[128 = 0]

[132  28 115 123 129 128 128 144 115 137 118 109 128 165 123 144 110]
Z:M
[136  59 145 126 123 122 119 130  94 125 114 190 115 144 112 144 117]
Q:A
[134  56 129 126 137 127 135 164  86 135 133 116 125 162 123 135 122]
Z:M
[124  39 125 121 135 123 132 138 126 128 139 133 130 134 120 143 127]
Z:S
[132  75 137 124 126 125 124 128 112 135 125 189 119 128 119 134 130]
Q:J
[130 108 118 126 131 134 128 132 151 135 120  81 128 137 123 123 120]
Z:M
[138  84 130 129 131 129 122 127  83 128 108 157 116 142 138 125 124]
Q:J
[132  56 148 125 128 105 124 128 125 115 171 154 135 147 141 145 136]
E:R
[133 127 141 122 121 119 121 125 164 123 149 159 129 111 139 142 122]
E:R
[129  81 158 119 115 125 119 126 105 129 115 187 115 129 117 123 128]
Q:C
[118 106 150 122 125 119 117 132 145 131 149 153 141 135 138 150 126]
E:R
[133  54 140 121 117 129 117 128  81 128  91 193 116 116 112 142 108]
Q:A
[124  90 126 114 119 131 123 126 123 133 157 157 128 144 132 133 119]
V:T
[127  31 148 122 128 122 117 130  87 132 100 200 111 152 114 136 109]
Q:C
[140  53 127 120 138 119 138 136  68 139 130  58 125 173 133 141 111]
Z:S
[130  74 155 122 124 110 120 142 138 120 155 206 130 136 123 140 116]
V:T
[126  94 154 125 112 127 129 134 135 130 170 137 130 144 135 134 124]
E:F
[132  76 115 122 128 158 134 127 122 139 134 109 129 143 131 146 140]
Z:S
[137  70 152 124 132 125 120 132  83 139  97 163 118 148 116 138 129]
Q:A
[143  66 161 125 127 122 117 138  85 103  99 187 122 142 120 137 127]
Q:C
[131  92 133 125 130 127 123 128 151 129 103 171 117 138 116 137 124]
Q:J
[144  19 139 121 126 114 113 135  32 128 109 192 136 182 119 143 117]
Q:A
[132  63 109 122 118 122 124 145 138 134 135 123 130 150 144 139 117]
Z:M
[138  53 146 123 133 120 120 132  59 134 109 163 115 166 108 131 113]
Q:C
[131  97 134 135 127 138 116 127 122 134  88 180 119 130 114 129 130]
Q:J
[122 100 113 131 132 138 133 129 151 124 119 128 122 129 132 125 123]
Z:L
[126 186 131 135 132 143 125 118 185 124  82 165 112  78 133 110 123]
Q:C
[130  42 123 119 134 123 128 142 121 132 126 123 135 149 128 141 110]
Z:S
[138  45 151 128 129 120 123 132 115 132 150 193 115 161 118 137 117]
Q:C
[141   4 142 114 131 147 125 141  53 130 147 182 118 184 111 146 110]
Q:C
[134  22 116 124 131 117 117 132  96 131 140 137 134 158 133 145 123]
Z:S
[128  80 150 120 114 120 118 134 135 129 164 156 143 144 136 153 126]
E:R
[119 114 133 124 125 132 116 119 142 118 155 171 129 136 126 130 124]
V:T
[129 127 118 127 127 121 135 125  96 124 163 113 128 163 119 121 120]
V:H
[131  95 150 129 121 109 122 135 132 128 188 147 137 142 129 146 137]
E:F

[127 126 133 115 114 120 117 121 125 132 118 133 128 113 114 121 110]
K:Y
[123 125 106 133 120 138 141 127 151 132 132 133 118 125 117 132 119]
U:P
[126 136 135 127 115 123 121 129 128 133 119 138 115 129 128 117 114]
K:W
[114 126 114 116 119 132 141 133 160 128 125 129 125 136 117 126 124]
U:D
[120 120 102 121 119 132 144 135 166 129 133 140 120 125 114 128 121]
U:D
[121 128 116 125 109 119 136 127 154 136 125 133 127 129 121 123 118]
U:P
[117 126 124 137 121 107 125 142 135 128 125 135 117 131 142 121 116]
U:P
[136 131 122 124 116 117 127 133 135 131 119 136 115 121 114  61 114]
K:W
[122 113  91 127 122 135 141 125 170 144 130 136 125 122 112 135 115]
U:P
[138 109  88 105 112 133 142 110 169 145 119 117 133 107  75 121 105]
K:Y
[132 120 123 107 112 132 133 118 141 132 121 119 139 117 109 120 117]
K:Y
[120 119  81 114 124 135 148 126 188 147 126 126 127 117 104 124 113]
U:P
[121 131 122 120 116 130 130 129 145 123 121 132 122 123 118 116 117]
K:W
[138 129 119 117 120 129 134 127 138 125 126 133 110 129 111 116 118]
K:W
[112 118 119 122 125 131 140 138 163 125 125 127 129 132 126 129 129]
U:D
[124 128 115 126 125 128 141 133 146 127 131 142 117 124 116 120 124]
U:D
[134 130 128 116 123 119 124 122 132 128 114 129 130 112 106 120 126]
K:Y
[127 131 110 114 115 128 135 131 155 117 127 135 115 106 119 113 112]
K:W
[140 125 119 115 119 122 132 118 133 133 118 126 131 110 109 122 116]
K:Y
[139 124 119 121 114 121 125 125 127 130 124 128 130 116 111 120 117]
K:Y
[132 125 113 115 117 129 133 126 149 137 125 135 116 119 109 110 112]
K:W
[125 127 113 111 113 129 133 127 149 128 125 133 119 115 112 117 110]
K:W
[120 129 114 123 119 130 136 138 149 132 125 135 121 124 124 133 121]
U:P
[136 125 100 113 117 124 134 127 152 129 122 127 130 115 110 120 120]
K:W
[120 130 118 125 117 120 137 131 148 133 135 135 114 126 123 121 122]
U:P
[121 126 107 125 119 131 141 132 163 137 133 134 117 120 121 124 115]
U:D
[123 128 106 126 115 136 146 139 165 126 128 136 119 123 118 119 129]
U:D
[118 125 126 132 121 129 134 136 137 131 127 137 113 132 134 128 123]
U:D
[138 126 125 106 119 126 131 122 143 136 113 130 128 107 106 112 110]
K:Y
[123 124  81 132 119 128 145 128 163 134 126 132 120 122 117 125 116]
U:P
[141 125  94 127 125 141 148 127 169 139 134 134 113 125 112 129 119]
U:P
[123 123  94 130 122 132 136 127 147 138 135 128 120 107 120 130 139]
U:P

[128 128 128 126 119 120 136 127 132 120 120 120 128 125 135 142 132]
Bh:Hp
[124 102 136 140 126 131 135 134 128 123 121 127 117 144 135 140 135]
SZ:QM
[126 134 141 135  83 124 124 179 133 137 127 120 134 100 148 139 127]
BT:CT
[129 115 129 126 118 118 131 137 124 123 121 121 129 141 141 143 134]
Bh:LJ
[128 128 125 126 145 120 135 133 126 124 121 128 126 135 130 144 130]
Bh:Hp
[130 109 126 125 116 120 131 133 127 122 122 120 129 141 133 140 133]
Bh:Hc
[126 125 136 140 127 133 133 142 145 124 126 131 118 115 135 134 134]
SZ:QM
[122 119 135 147 134 133 135 137 127 130 130 124 111 127 123 132 129]
SZ:Hs
[128 128 129 122 116 117 130 126 116 127 120 120 130 129 134 142 133]
Bh:Hp
[121 139 134 136 114 134 141 151 146 123 118 127 119 111 130 141 133]
SZ:QM
[130 107 128 125 129 120 129 131 129 121 118 124 133 124 136 145 136]
Bh:Hp
[121 130 139 141 112 130 136 148 123 129 119 125 114 129 135 137 132]
SZ:QM
[126 130 133 136  97 122 132 154 137 125 124 136 114 132 145 131 140]
BT:Cp
[127 109 132 123 137 121 126 131 124 124 119 123 136 134 134 146 133]
Bh:Hc
[124 136 132 137  96 134 128 142 137 131 128 136 118 137 132 130 139]
BT:Cp
[118 131 138 137 127 129 135 141 121 132 116 122 122 113 124 141 130]
SZ:Dl
[122 121 139 143 132 132 136 128 128 125 123 130 118 121 131 131 129]
SZ:Hs
[128 119 127 131 119 121 137 124 123 125 123 131 123 140 133 138 136]
Bh:Hp

[127 126 109 129 125 134 146 134 131 136 138 142 116 126 129 118 131]
Tz:(90)
[133 130 105 135 124 138 126 130 133 126 118 122 129 138 134 133 132]
TC:(94)
[156 120 161 140 118 139 120 130 144 116 137 114 139 130 133 131 125]
DP:(73)
[120 127 159 117 117 126 119 135 158 131 124 126 127 128 125 120 125]
DP:(73)
[152 139  79 117 124 136 119 130 105 119 139 133 127 125 130 131 128]
DD:(86)
[156 123 108 130 111 130 136 130 115 113 135 134 126 121 132 128 139]
DD:(78)
[148 129 143 127 120 126 132 130 110 114 125 123 131 126 130 121 129]
DD:(78)
[119 124 142 121 123 129 126 126 138 123 123 118 122 132 134 129 131]
DP:(74)
[150 130 103 124 128 137 134 132 105 108 130 126 127 114 132 122 125]
DD:(86)
[ 88 127 152 129 114 140 122 135 127 113 124 126 131 127 126 133 121]
TC:(104)
[110 132 151 131 124 145 121 134 136 125 123 133 131 130 122 123 121]
DP:(74)
[143 132  91 125 120 131 124 125 119 116 126 127 130 118 129 118 124]
DD:(83)
[131 119 183 127 133 130 128 133 125 112 131 119 134 131 128 142 122]
DP:(74)
[167 130 104 130 114 124 133 131 121 125 120 134 129 122 136 120 112]
DD:(78)
[157 128 137 125 124 116 126 126 106 115 123 124 137 127 137 132 131]
DD:(86)
[117 128 112 132 138 129 137 124 129 135 128 138 122 122 128 119 123]
Tz:(88)
[131 114 113 135 139 140 138 132 120 134 135 135 121 127 124 123 127]
Tz:(90)
[108 134 150 115 126 124 138 133 136 128 120 119 126 136 126 130 132]
DP:(74)
[122 131 125 126 113 123 124 129 127 132 119 127 129 136 133 132 136]
TC:(104)
[143 124 107 125 134 117 145 129  97 119 140 132 124 116 133 130 127]
Tz:(90)
[121 130 149 131 121 116 114 130 127 133 119 125 135 123 127 138 133]
TC:(94)
[150 125 127 137 120 142 117 131 114 138 126 125 133 131 128 141 136]
TC:(84)
[143 124 117 131 124 113 123 127 136 131 129 118 127 134 130 125 134]
TC:(84)
[110 134 156 116 111 118 117 126 150 138 118 124 127 128 122 123 123]
DP:(74)
[156 135  81 121 124 147 123 129 125 118 115 123 135 131 134 115 125]
DD:(83)
[ 99 129 137 119 133 143 147 131 149 123 128 129 122 132 129 124 111]
Tz:(95)
[142 135 111 122 115 127 124 121 131 118 119 133 130 116 132 114 116]
DD:(78)
[107 122 164 125 130 137 141 130 148 126 139 128 123 124 117 123 122]
Tz:(95)
[128 119 172 123 118 114 119 129 170 131 128 118 131 129 124 123 125]
DP:(81)
[148 119 131 139 106 127 122 134 145 130 121 119 127 134 132 141 138]
TC:(94)
[150 128 114 133 121 146 132 131 132 119 120 129 135 127 132 113 113]
DD:(83)
[159 127 132 127 108 123 128 128 112 117 120 129 140 129 132 120 126]
DD:(78)
[134 126 169 119 133 107 114 119 142 136 127 120 129 135 128 125 139]
DP:(81)
[137 128 122 115 109 130 133 130 124 117 117 122 132 130 132 132 127]
TC:(104)
[124 121 177 118 121 120 116 128 139 124 131 115 122 133 128 126 128]
DP:(81)
[126 130 125 122 126 145 139 133 105 126 132 134 124 124 127 127 123]
Tz:(95)
[143 128 136 125 114 140 139 130  99  98 130 127 138 118 129 122 118]
DD:(78)
[144 138 138 121 134 124 133 128  96 108 128 120 143 123 131 126 115]
DD:(86)
[101 124 146 132 151 147 138 130 139 130 130 128 131 133 125 122 115]
Tz:(95)
[117 125 165 120 117 117 114 129 144 126 127 121 129 129 128 131 126]
DP:(81)
[115 128 168 123 120 130 120 132 148 121 129 120 128 124 131 138 125]
DP:(74)
[150 121 134 133 121 134 112 130 132 124 128 110 125 138 131 142 144]
TC:(94)
[149 128 100 119 128 128 133 130 125 125 124 132 136 124 127 110 122]
DD:(83)
[122 120  99 122 152 128 145 126 114 130 138 133 121 132 133 124 133]
Tz:(88)
[140 128 144 124 112 133 119 133 119 102 135 114 132 128 129 134 131]
TC:(104)
[129 134 165 115 122 121 113 127 133 128 123 121 132 134 124 117 130]
DP:(81)
[151 123 186 117 116 111 114 129 138 123 133 122 136 135 124 112 123]
DP:(73)
[124 124  91 133 134 133 142 127 122 125 140 138 118 129 129 128 137]
Tz:(88)
[138 128 176 119 125 132 123 131 140 120 137 121 132 134 122 114 116]
DP:(73)
[116 128 126 127 128 131 132 132 125 131 120 127 128 132 129 131 129]
DP:(74)
[124 129 146 133 136 138 141 128 143 127 128 139 131 129 122 111 109]
Tz:(95)
[117 126 150 132 129 140 112 125 147 121 123 112 127 138 125 141 136]
TC:(94)
[135 121 186 120 125 121 121 131 126 116 133 118 138 128 133 127 122]
DP:(81)

[125 129 117 141 112 129 124 140 138 128 122 131 108 155 118 115 123]
<69>:[102]
[130 128 151 132 152 130 124 138  93 131 136  92 148 159 166 119 131]
<61>:[89]
[131 124 130 149 100 124 125 150 127 129 132 113 109 126 107 135 126]
<69>:[102]
[131 131 129  92 106 106 122 142 127 122 105 132 116 141  97 122 128]
<62>:[88]
[132 120 113 145 103 116 123 159 166 123 139 153 118 136 113 122 125]
<65>:[81]
[133 124 122 137 141 122 130 142 133 129 149 131 123 112 146 150 126]
<69>:[96]
[125 128 128 123 118 133 124 137  95 125 127 122 109 160 114 131 127]
<61>:[89]
[134 120 141 123  85 134 132 134 147 124 138 161 138 144  94  93 131]
<65>:[81]
[121 138 139 131 143 133 122 127 113 131 136 109 126 157 140 139 132]
<61>:[89]
[120 125 131 112 122 149 120 143 154 130 107 110 118 175 131 139 122]
<69>:[102]
[129 125 123 116 134 139 132 138 126 130 127 110  99 185 162 123 124]
<69>:[102]
[125 130 128 103 103 120 128 133 149 121 130 150 120 122 124 123 127]
<62>:[104]
[133 121 133 140 122 135 122 142 128 126 152 141 130 110 121 145 127]
<65>:[98]
[135 126 143 140 142 124 121 152 173 133 134  95  98 182 180 121 127]
<69>:[102]
[118 124 140 122 126 151 121 135 149 130 108 117 139 144 117 167 125]
<69>:[102]
[134 126 156 101 117 128 122 128 129 120 124 132 117 172 113 121 132]
<62>:[88]
[130 123 149 130 152 131 120 137 167 131 139 114 120 142 143 137 123]
<69>:[96]
[119 147 140 132 207 131 124 120 108 136 150 105 145 117 187 150 131]
<61>:[90]
[116 137 120 123 160 138 117 133  87 134 133 112 121 135 164 142 131]
<61>:[90]
[132 122 118 127 154 124 123 155 155 124 147 148 118 147 144 141 130]
<65>:[81]
[120 124 139 138 125 147 127 137  83 129 124 101 131 171 124 171 132]
<61>:[89]
[122 136 164  98 200 139 132 109  99 130 125 107 151 166 165 114 133]
<61>:[90]
[127 139 133 140  93 129 133 115  87 135 125  96 117 128 108 150 128]
<61>:[90]
[127 127 129 106 128 130 122 159 126 134 125 110 113 162 142 151 124]
<69>:[102]
[131 125 131 108 143 123 123 140 117 122 144 131 112 113 127 127 128]
<65>:[98]
[127 131 128 132  98 133 125 147 147 139 138 116 103 156 144 154 127]
<69>:[102]
[116 136 125 115 157 141 120 134  99 132 141 120 112 156 163 138 131]
<61>:[90]
[116 127 132 133  65 117 122 168 178 119 155 164 129 149 150 102 133]
<65>:[81]
[126 120 123 128  94 122 128 121  83 131 129 116 109 135 113 115 129]
<61>:[89]
[124 134 123 139 147 135 126 127  68 138 147 101 115 150 142 142 128]
<61>:[90]
[121 131 121  94  90 124 121 156 166 118 134 145  80 145 153 140 130]
<62>:[104]
[127 125 130 125 109 138 126 169 150 131 160 148 126 198 113 122 125]
<65>:[98]
[118 143 122 124 128 134 124 136 100 138 146 110 114 144 176 158 131]
<61>:[90]
[128 137 144  94 139 117 119 140 129 122 143 135  96 145 130 111 135]
<62>:[88]
[125 128 103 157  36 138 119 153 138 141 130 136  96 145 109 189 124]
<69>:[102]
[123 137 110 108  68 116 122 133 125 143 123 132  95 107 124 155 125]
<62>:[104]
[123 134 107 108  51 119 122 157 151 127 136 145  80 147 143 168 129]
<62>:[104]
[131 131 127 121  65 129 128 121 146 145 135 134  96 101 119 155 125]
<62>:[104]
[138 129 113 160  85 134 140 133 137 144 174 136 132 110 122 163 119]
<69>:[96]
[133 124 131 143 135 115 130 148 110 126 137 123 143 126 134 124 122]
<65>:[98]
[127 133 130 156 172 139 128 104  87 129 122 110 131 144 142 129 130]
<61>:[89]
[127 132 117 153 122 122 126 128 104 126 116 104  97 137 139 133 132]
<61>:[89]
[122 136 133 148 125 130 125 140 107 138 148 114 122 158 145 114 129]
<61>:[90]
[135 124 128 141  71 115 123 152 132 123 159 140 111 123 119 124 129]
<65>:[98]
[124 132 137  94 104 119 121 144 137 126 140 135 124 113 147 163 131]
<62>:[104]
[120 131 128 155 154 141 128 126 100 132 142 112 144 159 164 135 131]
<61>:[89]
[130 127 121 134  84 125 122 144 160 122 143 155 102 142 108 125 132]
<65>:[81]
[127 127 121 158 140 144 121 156 140 140 151 133 115 155 167 173 125]
<69>:[96]
[127 121 152  98 130 135 127 139 135 118 146 132 126 151 138 116 132]
<65>:[98]
[128 126 143 105 176 141 122 158 170 134 138 120 115 172 143 137 129]
<69>:[96]
[119 122 135 161 128 126 127 125  92 130 126  97 149 146 130 112 130]
<61>:[89]
[132 131 163  82 131 124 118 114 145 124 117 128 117 146 136 119 143]
<62>:[88]
[124 136 130  84  95 119 119 143 150 129 128 140 108 135 121 133 124]
<62>:[104]

[147 114 113 138 127  86 116 112 108  63 137 125 154 132 121 160 154]
Cf:<34>
[129 125 131 134 131  73 137 110 124 108 116 141 141 123 125 134 127]
ZR:<19>
[134 117 134 132 142  89 167 111  94  92 126 140 122 143 130 168 136]
Cf:<34>
[142 117 111 142 147  67 166 126 110 101  92 137 143 138 114 146 149]
ZR:<27>
[103 132 142 132 126  73 190 117 128  93 129 157 141 169 112 151 139]
Sg:<21>
[144 113 116 120 162  55 161 125 114 108 118 143 153 141 119 169 138]
ZR:<19>
[112 140 154 130  87  80 188 118 122 105 123 107 146 159 104 154 147]
Sg:<24>
[111 118 133 137 103  94 174 121 106 112 128 143 137 149 127 162 146]
Sg:<21>
[149 118 112 152 134  73 147  88 123  65 125 143 142 138 123 162 131]
ZR:<19>
[107 117 124 116 163  96 159 131 133 111 113 162 130 153 116 146 126]
ZR:<19>
[143 104 114 131 148  97 151  84 107 107 125 138 168 136 139 139 146]
Cf:<25>
[121 123 140 125 131  78 160 128 131 101 129 127 139 133 115 145 146]
ZR:<27>
[118 140 136 144 124  53 194 125 108  78 138 138 146 178 101 180 148]
Sg:<21>
[150 116 124 117 155  91 158 127  93 101 122 141 164 141 122 148 147]
Cf:<34>
[118 131 119 126 172  91 139 100 124 111 161 130 159 148 115 181 149]
ZR:<27>
[124 117 121 147 127  63 154 107 123 104 201 151 142 130 123 145 133]
ZR:<27>
[143 117 132 130 146  75 155 122 127 110 113 137 153 136 122 155 130]
Cf:<25>
[137 125 141 131 141  52 146 108 137 106 116 143 139 138 108 160 143]
Cf:<34>
[129 116 135 177 133 100 133  89 119 118 122 139 138 122 117 150 135]
Cf:<34>
[110  97 140 140 106  84 160 116 120 114 126 142 102 155 109 132 136]
Sg:<24>
[148 124 129 144 156  50 158  95 112 102 117 146 134 172  89 161 130]
ZR:<27>
[135 109 114 130 159  63 168 144  83 106 129 139 162 138 120 185 152]
ZR:<27>
[ 65 134 145 142 105  71 192 124 135  95 101 163 141 156  99 145 129]
Sg:<24>
[164 102 109 127 146 103 139 126 120  96 123 169 143 112 127 160 149]
ZR:<27>
[ 98 128 120 149 133  90 139  86 128 119 121 119 142 167 106 146 120]
ZR:<19>
[111 124 143 119 129  71 164 109 118  96 116 135 135 160 111 146 139]
Sg:<21>
[134 116 106 137 173  96 137 129 115  83 120 142 140 140 124 129 155]
Cf:<34>
[131 128 127 136 143  96 146 118 113 102 125 145 140 138 117 137 142]
ZR:<27>
[139 114 110 146 114  93 126 106 134 133 130 132 135 124 132 152 121]
ZR:<27>
[122 118 130 131 157  44 215 116  85  68  59 163 150 147 117 163 147]
Cf:<25>
[124 129 117 134 155  85 148 107 123 109 123 135 146 140 126 162 141]
ZR:<19>
[118 129 124 130 125  64 182 110 112  94 137 130 153 152  95 165 154]
Sg:<21>
[138 114  90 114 146  81 165 125  99  87 160 121 151 146 121 144 159]
Cf:<34>
[128 113 120 111 126  72 179 121  95 101 166 152 125 180 102 184 165]
Sg:<24>
[124 129 117 140 140  92 157 104 120 124 104 171 114 145 130 151 150]
ZR:<27>
[117 116 124 134 145  97 160 123  94 103 140 164 148 147 121 148 141]
Cf:<34>
[150 116 127 143 108  86 154  94 128 102 120 140 135 128 123 152 151]
ZR:<27>
[110 128 136 137 107  80 175 126 126 101 111 169 121 146 107 145 135]
Sg:<24>
[105 135 133 122 115  91 177 114 117  99 123 134 133 146 116 147 152]
Sg:<21>
[129 115 124 142 126  94 138 117 120  95 129 124 133 138  92 145 148]
Cf:<34>
[138 124 120  88 134  90 142 117 131 113 119 111 139 137 109 151 142]
ZR:<19>

[106 135 195 169 125 117 134 125 125 120 129 104 124 129 114 139 119]
(58):JR
[112 165 117 208 122 120 133 122 117 133 148 127 110 128 130 144 119]
(63):ZN
[108 151  87 207 124 129 130 128 136 119 140 131 122 118 101 135 130]
(63):ZN
[110 132 124 162 123 114 124 139 125 121 130 154 106 120 122 130 122]
(63):MZ
[ 83 158 214 198 143 123 125 134  93 136 146  95 134 124 106 142 100]
(58):JR
